Each row is followed by its class.
[-128  120  137 -148 -115   39 -367  154   19  133  206  -34  -37   26
  -94   -2  100   78 -115  -84  -32 -164 -247 -178 -125   28  175   90
  -61  253   28  273 -116] | zosa
[  -1 -196    6 -271   64   99 -259  355  122   68 -133 -157  108  168
   15    1  -55   13 -438  -10  126 -203 -117 -159 -675 -312  256  213
  251   42  -65  183  -34] | Lok
[-156  403  -71 -121   61  -77   21   13   51  438  176  -29   31 -522
 -249  336  157  279  120   93 -655 -148   56   82  253   -5 -203 -128
  152  367  614  -61  409] | Kisa
[  51  117 -126 -325  259  722  670  -43   28   67  104 -443  167 -605
 -133 -109  211  425  -30 -458 -244  145  174  350 -264  125   40 -184
  511  527  260   31   81] | Nedog
[-113   43  -43  -57   34  -45  202  -47  204   15 -167 -100  110  101
   97  -78    9 -240  386  -14 -346   99  323  168 -155  -34 -128  141
  179  -54  -55 -193   26] | bet
[ -69   96 -169  -31  110 -113  109  -17  186   13 -154 -104   15  -20
  -25  -65   23 -303  332   40 -263   65  341  251   68 -173 -197  120
  129  -64  -21 -152   60] | refum
[ -34   90 -126  -92   11  -96  229   75  135  -24 -215 -173   79  -16
 -107  -91    9 -248  382  -41 -369  107  211  266 -119  -28 -210  167
  167 -167   16 -194   69] | Kisa
[ -53  110  112  -41   38  -71 -184  306  257  -62  228 -409   34  -20
 -150   20  121  -35  112  -60  -53   67  -28  268  337  252 -258 -102
   66  290   39 -302   86] | zosa
[-140  225  172  -16  -97   97 -250 -100  192 -237  294 -120  148 -213
 -375 -111  106  132   74 -225  -80   74 -253 -108  -57 -129  -41   77
   82  238   85  205   56] | zemo
[-101   68 -122  -93   69   48  182  -67  241  -26   15 -108   41  -78
 -119  -98  -36 -140  258  -86 -303  124  248  197 -167   24  -73  166
  237 -171   66 -145  135] | gukis
[  76  388  163 -202  -20  -23 -261  193   -1   52  170   98  -26   51
 -210   95   98   74   24   82 -115  -42 -332  205   84  -79  -12 -157
  -91  155   65  -17  -14] | zemo
[   9  416  161  291   26 -285 -366   53 -346   -3  -51  132   89  162
 -236  312  -69 -136  234  500  179   12 -346  139  325 -532  216 -370
 -203   63  445 -190   28] | gukis
[ -52    9  -14  -58   90   12  110  -57  107 -147 -160   -1   64  -40
   -5  -77  -56 -297  235   28  -91   35  227   80  -73  -38  -37  172
  100 -221  -84 -145   -2] | rebem
[  19 -144  136 -286 -103 -422 -664  251  157  150 -249 -255  -43  780
  243  123  -28   27 -277  177 -356 -108  157  -43    9  422   57 -245
 -407  120 -316 -222 -337] | Nedog
[ -35  -27  -46    0  101   42  264   21  182   31 -117 -161  113  -89
  -43   -8   17 -250  261    7 -195  111  285  184  -86   14 -154  113
  169  -97  -24 -201   41] | Kisa
[ -50  279   71 -339  -26  -49 -193  191   15  -60  138  -79  -18  149
 -241    3  152   73  154  114  -86 -249 -168   75  156 -135    2   13
 -119  301  128  -52   16] | zemo
[ -66  182  -38  -66    6  206 -341  360   53  108  304   16  -62   84
 -266 -119   19    9   30 -153  141  -91 -313  -65 -152  -51   76  277
  146  103   32   93  -66] | Nedog
[ -71   92  -58  -10  109   17  234   25  158   20 -107 -239    5 -274
 -183 -149   10 -243  354  -44 -295  125  238  303 -110   69 -193  217
  219 -176  -52 -204  119] | Kisa
[  17  229   38  121  -63   64  -52  286   44   44   18 -150  -25  -51
  -73   14  135  -42   75  -41  -22   47  -88   65  -54  -15  -32   81
  171  166  101  -18   -1] | Lok
[ -10  513   28  -98  -99   -5 -134  209  -16 -116  161   51   97   35
 -162  -30  148   83  100 -183 -102  -42 -304  251  -73   22  -80  183
  -45  216  137  121  119] | Lok
[  90  569  -58 -114 -129   97  797  216  436  220  223  -36  479   80
 -297   46   51  -59  461 -206 -195  207  344  291  200 -382 -463 -433
  206  576  556 -337  212] | tib
[ -67    7 -183 -137  111   18  189   29  171   61 -137 -111  -60  -44
  -91  -78   30 -212  298  -27 -439   26  287  232 -193   82 -107  189
  140 -192  -56 -134   44] | rebem
[ -53  353  112 -125   18  199 -198  296  203   32  384  -19   29   16
 -296  115  246    3  247 -139 -146    1 -253  256  124  205  -94   49
   69  311   31  -29  106] | zemo
[  66  272   62 -370  112  170 -157  214    4 -184  283  141  -70   36
 -293  -46  -13  143   36 -102   26 -192 -362    8  -26   31  298  135
  -62  133   91   45  -22] | tib
[   3    7  -85  -58   61   -4  128    8  130    3 -100  -51   41   64
   25 -108  -90 -276  308   37 -274  117  189  201 -145  -28 -164  177
  103 -267  -84 -145    0] | refum
[ -46  360   -2 -143  -41   73  -11  305   78  170  196 -118   54   97
 -295  -92   95  123  244 -183 -256  -85 -227  208  -55  197  -98  158
  -39  293  158   63  157] | refum
[ -89  -51 -184  -34  104   56  197 -166  227   59 -104 -155   -1  -70
  -62 -204  -44 -188  329  -47 -402  182  239  146 -207    4  -47  208
  177 -159  -10 -134   62] | rebem
[ -52  300  134 -427    8  219 -253  114   71 -282  346  -73  167  -90
 -404   -3  140  144   61  -48   59  -89 -315  190   15  113   29   81
   39  179   92   25   70] | valut
[ -36 -100   35 -329  -37  316 -188  -27  160 -143  302   -5  147  193
 -113 -131 -181  127   67 -237 -156   18 -210 -122 -227  166  282   72
   39  149   21  140  -28] | refum
[-194  165  147 -139    7  236 -190  119  170 -244  304   33   38  -82
 -194  -97   70   18   27 -148  155 -126 -258  242  -36  -80   60  146
  334  159  -17   81   88] | Nedog
[ -56  -43  -59  -54   84   71  257  -13   59   66 -158 -171   83 -126
  -29  -68  -42 -171  258   20 -478   93  209  133 -284  -10 -111  212
  142 -198  -27 -103    9] | bet
[ -64  401  485 -364 -209 -228   25  -36   -1 -158  -12 -109   93 -338
 -262  -33  163   32  316 -205  397   25   -6  274  455  289  -91 -196
  124   82 -223  -83   -3] | gukis
[-152  171  266   -4 -207 -195 -359 -196   34  -93 -244   72  153   97
 -290 -216  -92  -47 -423  134   88   68 -447 -239 -489 -839  294 -113
   -3 -167   78  199 -172] | valut
[ -31  306  250   34 -101  224  -59    6   92  -63  296 -182   45 -409
 -193  -45  221  110  178 -148  -76  199 -270   88   75    3   42    2
  169  399   11   82   67] | zemo
[   3  101  -80  -22  101  -95  235  120  103    2 -186 -160   40  -47
  -47  -31  -38 -254  331   17 -379   52  313  261  -28  -65 -189  199
   97 -126  -68 -183  108] | Nedog
[-128  123   42 -106  -35  246   35  208  128   48  251 -142  109  -95
 -235 -102    8   84  123 -271 -266   29 -196   82   -1  228  -27  183
  127  214  107  -84  136] | Lok
[ -10  228  214   91  -89   52 -125  210  -91  -76  228  -82   28 -238
 -119  117   36 -110    8  -42  -59  -10 -342  124  166  174 -113  169
 -172    0   20  -51  121] | Kisa
[ 120   88  165 -133 -243 -528   -1  199 -508   36 -127  312 -107  174
  545  267  -29 -136 -434  130  568 -178   31 -452  224 -194  481  -23
 -559   12 -169  222 -282] | valut
[-140  232   36 -196  -17 -278 -210  193  -16    9  152  163 -150  115
 -240  114  258   46   73   35  -48 -332  -82  -71   91  287   48  126
 -360  124   -6   55   24] | Lok
[ -13 -328  248  -43   25  -28 -564 -136  293  118  308  -92 -436  311
  365   13 -319 -145 -113  259   40  -48 -298  -28   18 -332  503  -84
   72   11 -191 -116  132] | Lok
[ 427  307  137   78   80  -81 -346   48 -321 -190  -12  419  152 -210
   19  340 -208   42 -187  363  545  126 -286 -113  268 -683  -53 -285
  125 -272  233  -69 -155] | gukis
[ -87 -416   92 -439  -46  254  899 -200  -45  149  452  121  252 -147
  141   65  -79  386 -266 -133  214   95  292 -253 -336  298  355 -212
  190  -68   97   34   -7] | tib
[-117    9  -45   54   23   18  311    3  117  110 -126 -198   73 -270
 -107  -83   35 -199  259  -18 -392  122  236  145 -114   97 -164  249
  161 -133    2 -132   74] | Kisa
[-142   89  225 -404  -34   40 -274  105   19  -65  215  -77   56  390
  -26   24   -6   32   84  -19  105 -197 -169  202 -114  158   66 -101
    1  -32  -12 -184  -45] | zosa
[-191  176 -158 -214  271 -427  183  -85  360  202 -251  -43   41   44
   27  311  -20 -422  103  105 -641  -16  416  359  223 -512  176   58
   31   50  223  -46   82] | valut
[  86  297  156   -3 -114   -3 -232  211  -15  -51  114  117   99    3
 -166  148  123   13  121   32   22  -31 -308 -118  159 -127   33   86
  -76  256   65  104  -13] | Nedog
[ 348  178 -136  392 -283 -413 -252  291 -398  132 -313  446  -48  390
  392  119  -78 -237 -133  374  271  188   37 -246  411 -346 -424 -132
 -108 -328   -2  242 -318] | rebem
[  61  227   66  -78 -238  -42 -165   31  112  102  103 -234   22  220
   41 -153   -7   19  186  -90   -2  166 -165  100  160  -58  -45 -203
  -18  335  118  -83  -46] | zosa
[ -71  -24   97   80  171  217 -706  160  305 -393  172  -60 -264 -180
    5 -124  103 -114   87 -150  426  219 -259  170  424  -72   73  -91
  721  106 -292 -376  -84] | tib
[ -81  -67   47 -339  141  393 -294   35  392   13  471  -32  -25   62
 -106   29    3   58 -138  -83   30  -64   -5  170 -135  114  191  -85
  215  189  -97  -80 -109] | refum
[  88 -185 -140  274 -203  -35  339 -363   12   27 -276  150   34  -76
  406   21 -119  441 -175 -259 -328   46  -99 -367 -123 -128  216  -36
  -26  263  245   32  101] | Nedog
[  37  477   19 -277  218  278  570  211   30   24  104 -265  386 -397
 -494  104  351  367   48  -93  -64  -97  359  261  -77  163 -354 -474
  107  623  465 -141  246] | Nedog
[ -89 -302 -128 -189  297 -632 -256  170   46 -150  134 -201 -246  241
   46  262 -149 -468  213  376    0  -75  436   27  675  374   89  220
 -455 -398 -214 -493   60] | valut
[-183   35   47 -364  -11    6 -116 -141   65  -93  290 -117   86   63
 -222  -25  121  183  179   -4 -148 -116 -101   -9  189   31  133   45
  -69  337  116   86   57] | Kisa
[  -2   22 -142   -4   63  103  234   93  174   77 -115 -139   83   -2
  -21 -116  -49 -252  361    9 -300  142  217  123 -180  -43 -107  208
  212  -64   65 -122   33] | zemo
[-105 -182  201  134  -65   24  319 -366 -413  129  467  320    8 -364
  135  235 -237  434 -343  -51  185  116   52 -316   15  408  562  -83
 -166 -254   39  191  -74] | valut
[  31   44   46  -60 -100  137  -51  399  134  -63   74  -27  -11   65
  -33  -97   48   16   71 -209  167    8  -96  142   88  283   -6   62
  291  227 -141  -11    8] | Kisa
[ -93  148   42 -151  -92 -281 -498  166   26 -126  -44   28 -182  162
  -16 -129  -75 -163  -16  -24   55  -91 -131  -39 -141   81  217  288
  -28 -230 -157   59 -194] | Nedog
[ 356   96   21  420 -134  250 -654   -1 -247  -31   10 -176 -516 -811
  -23 -139 -106  150 -226 -151  159  100 -575  -82   73   83  113  156
   53   25 -197  422  167] | zosa
[ -76 -685 -265 -155  324  362  498 -159  149  -47  108 -395 -162  -97
   85 -420  -81  -21   10 -173    5   -9  432  115 -104  266 -153  113
   69 -110 -301 -136 -305] | zemo
[ -63   67   -7   14   91   37  225    5  163    5  -68 -103  -11 -217
  -64  -56   18 -248  280   22 -319  130  188  174  -50  -95  -41  165
  228 -134  -13 -197   91] | zosa
[ -42   73  -98   -8   37   82  255   55  175    6 -121 -111  139 -101
  -91  -68   14 -306  256   11 -164  165  234  209 -149  -50 -164  122
  239 -133   37 -152   39] | bet
[  52  -43 -111  123   82  206  388 -118  119  150   -8 -112  121 -103
   10 -164 -120 -218  461   61 -372  291  164  169 -154  -27 -174  158
  106 -111   48 -155   24] | zemo
[-105 -211  -45 -149   83 -263   88   11   37  402  170   17 -624 -254
  582   80 -182 -133   42  -94 -269   -4  123   49  107  501  397   70
   -2 -255 -117 -428   -2] | Lok
[-240   71  125 -153  -20  -98 -249  140  102  -63  190  -67   -6 -158
  -61   70  162  -45   40  -55  100  -52   36  -51  166  -22  126  -82
  187  286    0 -103  -74] | Lok
[  38  106 -115 -140   80   -3  255  123   57  -13 -201  -42  116   26
  -28   -5  -66 -218  294   17 -354   59  181  233 -183  -78  -48  176
  121 -143   51 -193  107] | Lok
[-115  337  -11  -59   18  186 -372  193  176 -121  177   88   83  233
 -278  -92  189   11  326  -78  -82  -40 -327   38   52 -190  -31  146
  177  336  160  -20    0] | gukis
[-161  217   51 -352   24  109 -279   17  274  -34  327  -66   20  272
 -238  -98   73  -15  281  -23 -128 -118 -134  126   29  -85  152  182
   37  261   47  -14  -63] | rebem
[  -8  246  119  -49  -70 -172   76  180   62 -162  126  115   54  197
   46  136   38  -79  164   -1  -97  -37  -92  223  202  -26    1  -38
 -103  158   56  -94  140] | zemo
[-380 -380   49  -94  161  507 -407 -499  190 -313  -39  237   69  298
  249 -410 -249 -215  -49   -2  404  -89 -163  235  -36 -616  255 -149
  672  105 -108  364  -23] | zemo
[-129  -93 -175    7  153   20  189  -51  203   67  -59 -170  -21  -18
  -14 -133  -33 -210  241    1 -312   63  309  181 -205   73  -93  243
  138 -172  -32 -157   76] | Nedog
[-206  195   55  251  158  288 -336   -3  214   39   36 -440  -92 -553
  -44  -45  273 -103  123   14 -263  333  190  155   65   98  124  -70
  533  460   24  -25  177] | valut
[ -36  174   37 -221   -2   64 -234  120  -55  -86  265  127  -16  -39
 -291  216  199   18 -137   58  -36 -156 -235   43   29  -25    3   88
 -156  -95  -12   64   15] | refum
[-125  -72  269 -418 -354 -156  449 -207  325  124   57  -52  231  320
  711  -48 -188  -55 -164 -204   13  209  595  475 -128  307 -152 -677
  148   68 -264 -382   63] | valut
[ -84  323   47 -159   73   82 -195  102  164   26  295  -77 -166 -213
 -280   90  263    1  139   28 -100  -50  -80  140  146   25   94  174
  131  165   27  -36   35] | bet
